Below is a small trained network, with its code and all its weights. Each question gives an input and a class and asks what happens when units are switched off, that is, made to give their printed mean instead of their output.

import numpy as np


def w(rows, s, z=0):
    codes = np.array(rows[::2]) - 128.0
    scale = np.full(codes.shape[1], s)
    scale[-1] = z or s
    return codes * scale


def f(y):
    return y / 2 * (1 + np.tanh(0.7978845608 * (y + 0.044715 * y**3)))


def log_softmax(a):
    a = a - a.max(-1, keepdims=True)
    return a - np.log(np.exp(a).sum(-1, keepdims=True))


def net(x, mask):
    res = np.array(x, float).reshape(1, 8) / 4 @ E
    y = f(res @ A[0][:, :-1].T + A[0][:, -1])
    res = res + np.where(mask, y, B[0][:, -1]) @ B[0][:, :-1]
    return log_softmax(res[-1] @ U[:, :-1].T + U[:, -1])


A, B = {}, {}
E = w([
[144,140,89,129,138,120,147,100,119,100,138,133],'x0',
[83,101,160,80,48,204,222,119,79,33,72,61],'x1',
[206,117,122,42,79,141,22,133,73,112,92,197],'x2',
[24,182,171,192,117,162,54,61,81,92,148,201],'x3',
[139,74,115,155,220,164,49,29,39,182,69,1],'x4',
[131,112,158,83,150,134,51,88,226,60,176,77],'x5',
[141,60,103,165,36,145,141,43,175,171,121,160],'x6',
[102,31,89,200,60,57,60,214,72,67,192,76],'x7',
],0.0061)
A[0] = w([
[126,111,149,48,168,141,67,88,255,63,184,78,67],'neuron 0',
[35,142,122,234,185,98,241,124,205,153,190,59,12],'neuron 1',
[159,180,173,72,121,172,170,66,173,166,82,147,56],'neuron 2',
[115,152,165,147,103,135,138,188,172,94,120,178,85],'neuron 3',
[131,127,92,110,185,122,89,122,161,176,134,180,82],'neuron 4',
[130,151,128,94,94,101,159,147,152,109,173,165,39],'neuron 5',
[167,118,109,167,175,74,103,135,138,142,193,168,85],'neuron 6',
[70,93,125,149,170,137,140,88,133,162,116,87,67],'neuron 7',
[171,90,98,62,109,103,169,166,165,170,115,71,24],'neuron 8',
[126,35,108,176,37,166,137,43,213,164,117,147,105],'neuron 9',
[160,89,105,92,128,154,100,137,120,106,99,169,51],'neuron 10',
[89,38,108,145,119,104,109,177,100,112,164,127,40],'neuron 11',
[149,112,96,114,163,165,73,68,86,135,141,82,63],'neuron 12',
[227,114,138,109,129,99,166,170,144,148,136,69,82],'neuron 13',
[118,149,110,101,108,131,153,130,178,93,208,164,76],'neuron 14',
[207,124,109,27,80,134,41,126,61,114,108,195,10],'neuron 15',
[131,99,99,167,75,52,117,119,111,89,151,98,62],'neuron 16',
[130,108,175,123,95,188,155,159,112,74,61,85,58],'neuron 17',
[101,159,150,48,166,137,156,88,157,167,92,165,24],'neuron 18',
[101,94,137,166,145,140,71,115,137,169,44,72,51],'neuron 19',
[145,127,112,170,175,150,126,77,39,127,83,85,94],'neuron 20',
[140,125,117,135,144,129,108,90,103,142,121,70,53],'neuron 21',
[124,132,178,112,127,121,68,66,191,50,176,119,88],'neuron 22',
[136,127,118,152,158,140,95,156,162,185,154,150,68],'neuron 23',
[119,171,72,160,129,122,191,170,19,217,98,190,45],'neuron 24',
[62,153,175,162,115,173,101,71,62,88,141,180,84],'neuron 25',
[102,131,134,144,87,174,169,161,98,99,94,122,96],'neuron 26',
[43,192,134,166,116,150,56,83,117,91,137,173,34],'neuron 27',
[126,122,89,96,124,107,136,153,161,153,99,96,68],'neuron 28',
[191,76,113,80,132,161,136,180,167,153,116,89,83],'neuron 29',
[109,123,107,107,109,126,141,165,149,110,155,170,57],'neuron 30',
[168,190,88,157,161,58,70,111,164,183,135,168,34],'neuron 31',
[162,201,161,109,182,182,167,76,175,166,99,141,48],'neuron 32',
[137,94,109,134,173,159,108,96,91,145,121,88,16],'neuron 33',
[104,136,98,111,156,124,126,149,154,131,148,123,43],'neuron 34',
[95,199,175,97,209,118,109,207,101,72,133,80,111],'neuron 35',
[113,121,153,121,113,89,162,163,170,92,117,203,38],'neuron 36',
[109,121,171,88,88,163,166,112,88,107,155,93,50],'neuron 37',
[198,106,34,78,148,111,174,126,150,98,81,109,105],'neuron 38',
[87,141,140,67,81,150,171,102,100,66,88,105,37],'neuron 39',
[135,105,120,77,86,168,184,65,105,45,148,87,86],'neuron 40',
[194,147,158,171,142,80,98,103,150,188,188,143,63],'neuron 41',
[120,110,154,96,103,158,159,102,109,98,124,116,35],'neuron 42',
[108,159,121,141,71,122,166,163,205,88,149,185,41],'neuron 43',
[121,183,120,119,76,89,155,145,141,114,105,155,93],'neuron 44',
[127,79,90,156,85,78,98,164,79,101,178,101,29],'neuron 45',
[144,75,162,120,154,98,130,58,107,143,112,102,60],'neuron 46',
[94,84,138,152,96,70,85,171,127,92,148,81,67],'neuron 47',
],0.0097,0.013)
B[0] = w([
[154,94,107,210,18,116,233,100,57,200,45,105,229],'neuron 0',
[93,49,251,37,106,120,79,60,151,65,22,165,226],'neuron 1',
[140,115,109,181,134,199,69,161,129,50,141,124,209],'neuron 2',
[169,127,123,69,128,143,92,111,96,181,184,66,184],'neuron 3',
[96,121,104,134,117,123,130,180,152,111,130,76,170],'neuron 4',
[160,153,131,69,149,139,100,105,55,167,186,67,147],'neuron 5',
[77,135,96,123,144,137,118,195,174,140,95,60,185],'neuron 6',
[139,118,163,59,102,129,107,131,125,107,147,106,160],'neuron 7',
[90,122,198,199,186,114,139,108,131,173,214,124,158],'neuron 8',
[121,220,7,59,232,75,172,153,30,84,79,237,253],'neuron 9',
[98,113,163,104,158,138,106,88,90,117,113,111,127],'neuron 10',
[151,121,111,166,144,225,108,127,127,78,135,132,168],'neuron 11',
[172,152,151,49,88,121,119,130,111,140,171,100,189],'neuron 12',
[102,115,165,169,197,112,158,68,112,146,187,162,189],'neuron 13',
[152,131,137,78,110,131,100,115,83,171,162,85,176],'neuron 14',
[56,43,254,23,133,117,139,35,157,11,16,143,194],'neuron 15',
[172,140,129,168,147,183,94,155,135,90,102,152,176],'neuron 16',
[72,120,95,125,142,94,98,200,194,162,110,74,176],'neuron 17',
[179,116,102,184,122,229,118,149,93,21,162,113,161],'neuron 18',
[161,153,140,51,98,125,140,132,129,146,195,82,171],'neuron 19',
[190,161,133,76,75,129,99,127,134,168,189,90,229],'neuron 20',
[156,143,146,81,114,146,154,139,105,132,163,113,144],'neuron 21',
[128,102,122,169,79,112,186,117,85,174,95,129,209],'neuron 22',
[97,135,113,135,153,133,133,144,143,124,117,83,145],'neuron 23',
[127,89,93,198,38,128,215,85,46,169,63,87,204],'neuron 24',
[143,98,191,199,217,84,182,107,162,183,197,164,220],'neuron 25',
[102,127,106,145,109,106,116,140,152,154,112,105,173],'neuron 26',
[109,90,196,177,235,118,171,96,155,176,216,162,189],'neuron 27',
[85,112,158,142,184,145,170,104,87,116,165,115,124],'neuron 28',
[91,138,171,162,167,124,144,70,118,162,162,170,180],'neuron 29',
[157,157,115,91,142,147,139,117,110,130,139,88,140],'neuron 30',
[53,116,81,124,148,133,81,196,177,155,130,45,182],'neuron 31',
[176,104,101,196,114,213,54,166,143,23,155,158,209],'neuron 32',
[156,153,128,81,101,143,133,92,93,143,177,93,141],'neuron 33',
[79,86,104,87,205,166,151,92,34,100,111,92,110],'neuron 34',
[136,204,6,76,184,76,156,134,54,97,84,244,245],'neuron 35',
[169,161,136,69,110,132,135,111,108,153,179,50,157],'neuron 36',
[89,132,90,118,147,146,123,147,146,163,106,83,142],'neuron 37',
[122,119,184,175,159,92,129,120,143,169,188,197,207],'neuron 38',
[71,96,72,140,154,119,74,197,178,151,110,38,168],'neuron 39',
[76,148,86,149,136,88,83,207,203,167,102,89,211],'neuron 40',
[39,157,104,116,146,135,126,182,159,137,110,68,170],'neuron 41',
[77,117,111,112,168,161,116,132,85,123,114,75,126],'neuron 42',
[177,142,139,67,119,133,100,96,104,149,189,64,191],'neuron 43',
[165,143,129,107,111,134,107,102,98,163,153,77,167],'neuron 44',
[155,156,128,188,124,229,98,139,131,41,149,110,184],'neuron 45',
[132,164,125,85,117,135,136,138,91,152,160,110,144],'neuron 46',
[160,134,115,182,125,218,130,124,150,71,137,138,200],'neuron 47',
],0.0088,0.0063)
U = w([
[211,158,142,19,88,138,117,122,102,163,244,64,105],'0',
[183,120,104,218,122,251,102,161,137,6,170,140,102],'1',
[8,124,77,129,148,107,101,207,195,166,124,56,107],'2',
[106,107,213,200,219,84,169,95,132,179,244,188,104],'3',
[86,63,236,19,105,109,114,79,140,44,37,159,125],'4',
[158,152,112,131,85,92,129,145,150,132,137,172,255],'5',
[142,187,8,62,206,81,166,144,34,84,112,213,100],'6',
[154,94,107,220,3,115,203,108,52,190,76,110,120],'7',
],0.0065,0.027)

Each question gives the input, the list of numbers given to net, and the class t.
The units are the neurons (one row each of A and B). Each row of codes is followed by its name. A weight is (code - 128) times the scale printed after its matrix; where a second scale follows, it is the last column's (A, B and U).
mask holds one flag per neuron, in row order. A switched-off neuron (its flag False) gives its mean, the last column of its row in B, instead of its output. The means were averaged over made-up inputs and are rounded, as every weight is.
A unit's drop is (log p(t) with every unit on - log p(t) with that unit switched off) / (log p(t) with every unit on - log p(t) with every unit switched off).
The circuit of an input: a set's keep is (log p(t) with only the set's units on - log p(t) with every unit switched off) / (log p(t) with every unit on - log p(t) with every unit switched off). Starting from the 12 units with the biggest drops (on a tie, the unit counted first), units are removed one at a time, each time the one whose removal leaves the highest keep (on an exact tie, the one counted first), for as long as the keep stays at least 0.8.
units of the circuit, in order: the units of the circuit, biggest drop first
unit that matters most: the unit with the biggest drop
k most important neurons: the k neurons with the biggest drops, biggest first
drop of u: that unit's drop, to one decimal
input [6,8,6,-6,2,3,6,-4], class 2: most important neuron -> (neuron 40)
input [-2,5,-6,-5,-4,-5,8,8], class 1: units of the circuit, in order -> (neuron 45; neuron 11)
input [-5,-1,-7,-3,-5,-6,7,-4], class 4: 2 most important neurons -> (neuron 1; neuron 35)
input [-4,0,-1,-8,-3,-7,7,4], class 3: units of the circuit, in order -> (neuron 8; neuron 13)
input [1,-5,7,-6,-7,-1,-8,-8], class 1: 4 most important neurons -> (neuron 32; neuron 18; neuron 2; neuron 9)
input [-2,8,0,-3,6,7,7,-3], class 2: 3 most important neurons -> (neuron 40; neuron 17; neuron 39)
input [6,7,5,-6,8,4,8,-3], class 0: 4 most important neurons -> (neuron 12; neuron 20; neuron 35; neuron 19)
input [-6,1,5,5,-5,-8,-7,2], class 7: 2 most important neurons -> (neuron 24; neuron 9)
input [6,2,-5,7,-1,-2,3,-5], class 3: 2 most important neurons -> (neuron 25; neuron 27)
input [6,-5,4,2,6,-6,3,1], class 0: units of the circuit, in order -> (neuron 20; neuron 12)
input [2,-1,4,-1,-5,6,-4,-3], class 7: units of the circuit, in order -> (neuron 0; neuron 22)
input [7,0,-7,-7,4,7,-8,-8], class 1: 3 most important neurons -> (neuron 32; neuron 18; neuron 2)
input [8,-8,-3,7,-4,8,-4,-2], class 2: 2 most important neurons -> (neuron 31; neuron 6)
input [-6,-8,8,4,2,-5,6,6], class 2: 4 most important neurons -> (neuron 31; neuron 6; neuron 41; neuron 1)
input [-7,3,3,-2,-8,2,-6,-8], class 0: unit that matters most -> neuron 3
input [-6,2,5,-8,-6,8,1,-4], class 3: units of the circuit, in order -> (neuron 8; neuron 29)
input [-4,-8,-6,-2,-5,-3,-7,6], class 2: 3 most important neurons -> (neuron 6; neuron 9; neuron 31)
input [2,1,0,6,-3,8,1,3], class 7: 2 most important neurons -> (neuron 0; neuron 22)
input [-1,3,-7,-3,7,1,2,-8], class 1: 3 most important neurons -> (neuron 32; neuron 2; neuron 18)
input [8,-8,-3,5,0,8,0,0], class 2: units of the circuit, in order -> (neuron 31)
input [6,-5,4,8,6,3,8,8], class 1: 3 most important neurons -> (neuron 45; neuron 16; neuron 47)
input [-5,3,-6,-5,-3,-6,-5,-3], class 4: 3 most important neurons -> (neuron 1; neuron 0; neuron 9)
input [-7,-1,-7,-1,5,-6,-2,0], class 4: drop of neuron 1 -> 0.8
input [0,0,4,8,6,4,-5,-6], class 3: drop of neuron 0 -> 0.0
input [-6,-6,-4,-1,0,4,7,8], class 1: drop of neuron 47 -> 0.1
input [-4,6,2,2,1,4,8,0], class 6: drop of neuron 9 -> 1.5
input [3,-2,2,5,3,-5,-7,8], class 1: units of the circuit, in order -> (neuron 45)
